Below is a small trained network, with its code and all its weights. Each question gives an input and a target symbol and asks what happens when units are switched off, that is, made to give their printed mean instead of their output.

import numpy as np


def w(rows, s, z=0):
    codes = np.array(rows[::2]) - 128.0
    scale = np.full(codes.shape[1], s)
    scale[-1] = z or s
    return codes * scale


def f(y):
    return np.maximum(y, 0)


def softmax(a):
    e = np.exp(a - a.max(-1, keepdims=True))
    return e / e.sum(-1, keepdims=True)


def log_softmax(a):
    a = a - a.max(-1, keepdims=True)
    return a - np.log(np.exp(a).sum(-1, keepdims=True))


def net(x, mask):
    ids = ['αβεθλξστφω'.index(c) for c in x.split()]
    T = len(ids)
    res = E[ids] + P[:T]
    u = 0
    for l in range(2):
        r = res
        for j in range(2):
            rows = slice(2 * j, 2 * j + 2)
            q, k, v = (r @ M[l][rows].T for M in (Q, K, V))
            z = softmax(np.where(np.tri(T) > 0, q @ k.T / 2**0.5, -1e9)) @ v
            o = O[l][rows]
            res = res + np.where(mask[u + j], z, o[:, -1]) @ o[:, :-1]
        u += 2
        y = f(res @ A[l][:, :-1].T + A[l][:, -1])
        res = res + np.where(mask[u : u + 12], y, B[l][:, -1]) @ B[l][:, :-1]
        u += 12
    return log_softmax(res[-1] @ U[:, :-1].T + U[:, -1])


Q, K, V, O, A, B = {}, {}, {}, {}, {}, {}
E = w([
[136,99,6,77,133],'α',
[212,159,91,136,175],'β',
[103,170,129,111,158],'ε',
[147,165,73,111,113],'θ',
[175,204,187,163,214],'λ',
[38,127,129,86,177],'ξ',
[143,3,81,201,5],'σ',
[165,80,193,243,56],'τ',
[64,118,60,73,111],'φ',
[137,132,129,115,225],'ω',
],0.0038)
P = w([
[133,117,135,139,131],'0',
[158,138,148,72,91],'1',
[118,167,145,118,97],'2',
[191,89,125,79,135],'3',
[93,114,109,200,152],'4',
[172,64,106,136,175],'5',
[105,180,87,166,108],'6',
[132,135,191,108,143],'7',
[144,254,83,113,82],'8',
],0.0065)
Q[0] = w([
[106,64,60,253,135],'L0H0',
[92,99,129,178,86],'L0H0',
[132,67,2,139,60],'L0H1',
[243,124,72,135,238],'L0H1',
],0.0091)
K[0] = w([
[56,196,120,217,103],'L0H0',
[126,142,189,161,104],'L0H0',
[48,106,138,154,245],'L0H1',
[101,116,70,232,94],'L0H1',
],0.011)
V[0] = w([
[128,125,135,128,126],'L0H0',
[50,254,121,169,90],'L0H0',
[160,81,130,99,176],'L0H1',
[119,171,121,151,86],'L0H1',
],0.0053)
O[0] = w([
[123,122,120,133,143,124],'L0H0',
[57,202,167,200,4,3],'L0H0',
[153,79,91,138,159,200],'L0H1',
[130,176,150,109,109,86],'L0H1',
],0.0029,0.0002)
A[0] = w([
[119,252,79,54,159,156],'L0N0',
[77,100,127,110,110,198],'L0N1',
[105,129,212,72,184,197],'L0N2',
[83,144,49,255,161,254],'L0N3',
[164,163,8,167,88,209],'L0N4',
[77,102,133,91,156,192],'L0N5',
[182,89,179,197,27,135],'L0N6',
[120,25,111,222,177,95],'L0N7',
[148,112,68,214,75,129],'L0N8',
[177,133,133,76,107,123],'L0N9',
[111,150,181,15,137,226],'L0N10',
[130,128,131,126,127,82],'L0N11',
],0.0078,0.0008)
B[0] = w([
[123,251,103,91,73,250],'L0N0',
[105,141,86,123,119,157],'L0N1',
[162,130,52,179,149,189],'L0N2',
[44,210,175,36,194,238],'L0N3',
[133,147,187,37,126,227],'L0N4',
[125,112,72,156,141,168],'L0N5',
[163,69,144,226,17,181],'L0N6',
[125,4,190,154,180,194],'L0N7',
[110,70,214,138,90,185],'L0N8',
[153,114,75,148,128,166],'L0N9',
[164,139,23,168,122,214],'L0N10',
[128,128,125,129,127,128],'L0N11',
],0.012,0.0021)
Q[1] = w([
[35,168,210,144,126],'L1H0',
[163,198,107,125,56],'L1H0',
[1,241,199,171,65],'L1H1',
[208,210,21,132,53],'L1H1',
],0.02)
K[1] = w([
[221,107,73,123,93],'L1H0',
[137,80,146,110,191],'L1H0',
[252,59,57,109,121],'L1H1',
[67,68,181,91,237],'L1H1',
],0.024)
V[1] = w([
[91,150,73,50,135],'L1H0',
[163,68,103,91,171],'L1H0',
[36,38,44,106,78],'L1H1',
[104,149,98,251,192],'L1H1',
],0.024)
O[1] = w([
[109,141,51,126,87,180],'L1H0',
[115,80,90,193,143,226],'L1H0',
[251,70,87,45,102,252],'L1H1',
[30,87,182,40,151,169],'L1H1',
],0.016,0.0024)
A[1] = w([
[100,39,175,214,136,19],'L1N0',
[125,38,178,138,87,85],'L1N1',
[48,159,113,124,207,161],'L1N2',
[187,100,124,54,172,64],'L1N3',
[125,240,89,18,185,180],'L1N4',
[51,84,163,145,159,2],'L1N5',
[51,194,133,117,164,191],'L1N6',
[80,48,140,227,180,200],'L1N7',
[110,240,111,129,200,87],'L1N8',
[65,213,91,5,193,120],'L1N9',
[126,115,190,162,77,48],'L1N10',
[90,112,198,92,2,113],'L1N11',
],0.009,0.0057)
B[1] = w([
[83,192,72,159,29,156],'L1N0',
[173,159,135,94,40,171],'L1N1',
[205,87,86,73,166,217],'L1N2',
[58,152,88,196,208,224],'L1N3',
[135,252,159,43,142,241],'L1N4',
[5,135,110,204,196,168],'L1N5',
[212,109,179,100,48,227],'L1N6',
[235,89,139,88,196,190],'L1N7',
[100,214,179,229,130,180],'L1N8',
[13,20,134,169,54,249],'L1N9',
[119,84,62,74,90,147],'L1N10',
[195,130,77,211,160,180],'L1N11',
],0.016,0.011)
U = w([
[157,97,31,206,37,110],'α',
[245,127,180,108,114,152],'β',
[148,149,197,25,24,253],'ε',
[79,229,149,207,89,12],'θ',
[89,84,192,226,108,112],'λ',
[14,133,69,154,126,146],'ξ',
[116,129,96,176,202,63],'σ',
[114,180,209,60,214,172],'τ',
[169,203,57,2,154,59],'φ',
[171,28,125,29,176,140],'ω',
],0.003,0.0029)

Each question gives the input, a string of symbols that net reads in full, and the target symbol t.
The units are the heads (2 rows each of Q, K, V and O) and the neurons (one row each of A and B). Each row of codes is followed by its name. A weight is (code - 128) times the scale printed after its matrix; where a second scale follows, it is the last column's (O, A, B and U).
mask holds one flag per unit, layer by layer, with each layer's heads first. A switched-off unit (its flag False) gives its mean, the last column of its rows in O or B, instead of its output. The means were averaged over made-up inputs and are rounded, as every weight is.
A unit's drop is (log p(t) with every unit on - log p(t) with that unit switched off) / (log p(t) with every unit on - log p(t) with every unit switched off).
The circuit of an input: a set's keep is (log p(t) with only the set's units on - log p(t) with every unit switched off) / (log p(t) with every unit on - log p(t) with every unit switched off). Starting from the 12 units with the biggest drops (on a tie, the unit counted first), units are removed one at a time, each time the one whose removal leaves the highest keep (on an exact tie, the one counted first), for as long as the keep stays at least 0.8.
circuit, biggest first: the units of the circuit, biggest drop first
unit that matters most: the unit with the biggest drop
top k neurons: the k neurons with the biggest drops, biggest first
top k neurons in layer l: the k neurons of layer l with the biggest drops, biggest first
which heads matter: for each layer, one digit per head in row order, 1 if its drop is at least 0.15 and else 0, layers parted by /
input ε λ τ θ, target ε: top 2 neurons => [L1N3 L0N6]
input α τ ω ξ ξ, target τ: circuit, biggest first => [L0N6 L1H0 L0N3]
input λ β ω β ω ε ε, target β: top neuron in layer 1 => [L1N7]
input β ε σ ξ τ ξ α, target ξ: which heads matter => 00 / 01
input ξ ξ α σ φ σ τ λ, target φ: top 3 neurons in layer 0 => [L0N3 L0N2 L0N6]
input φ λ β ε ω φ α ε β, target φ: circuit, biggest first => [L1H1 L1N4 L0N0]
input ε ε τ ξ φ ξ ξ, target ξ: top 2 neurons => [L1N9 L0N4]
input θ ε ε ω ξ τ τ ε λ, target τ: top 2 neurons in layer 0 => [L0N7 L0N6]
input ε β ξ φ λ θ ω λ β, target θ: circuit, biggest first => [L1H1 L1N8]
input τ ε θ ω τ α ξ, target ω: top 2 neurons in layer 1 => [L1N2 L1N7]
input ξ ξ ε ε τ φ, target ε: top 3 neurons in layer 0 => [L0N7 L0N0 L0N4]
input ω ξ φ τ, target α: circuit, biggest first => [L1N4 L1H1]
input ξ σ ε β, target ξ: top 2 neurons in layer 1 => [L1N3 L1N9]
input θ τ ε ε σ τ ξ ξ, target σ: unit that matters most => L0N7
input τ ξ ξ λ ε τ ε, target λ: top 4 neurons => [L1N5 L1N9 L0N3 L1N8]
input σ α ξ ξ, target σ: top 3 neurons => [L1N3 L0N3 L0N10]
input α α ξ ω, target α: top 4 neurons => [L0N10 L0N3 L0N2 L1N4]
input β σ ξ φ, target β: top 2 neurons => [L0N10 L1N7]
input ξ ξ ω ε λ θ, target ω: top 2 neurons in layer 1 => [L1N2 L1N8]
input φ φ ε β φ ε, target ε: top 3 neurons in layer 0 => [L0N7 L0N0 L0N4]
input τ β τ ξ λ ξ θ θ ξ, target ξ: top 3 neurons in layer 1 => [L1N9 L1N3 L1N6]
input ξ ξ β ε ε τ ω σ, target α: unit that matters most => L1N4
input ε ε λ ω ε σ ε α ε, target σ: top 3 neurons in layer 0 => [L0N7 L0N6 L0N8]
input ε σ τ ε, target ε: top 4 neurons => [L1N3 L0N6 L0N4 L0N7]
input ε τ ε ε φ ξ ξ λ, target φ: top 2 neurons => [L0N3 L1N9]
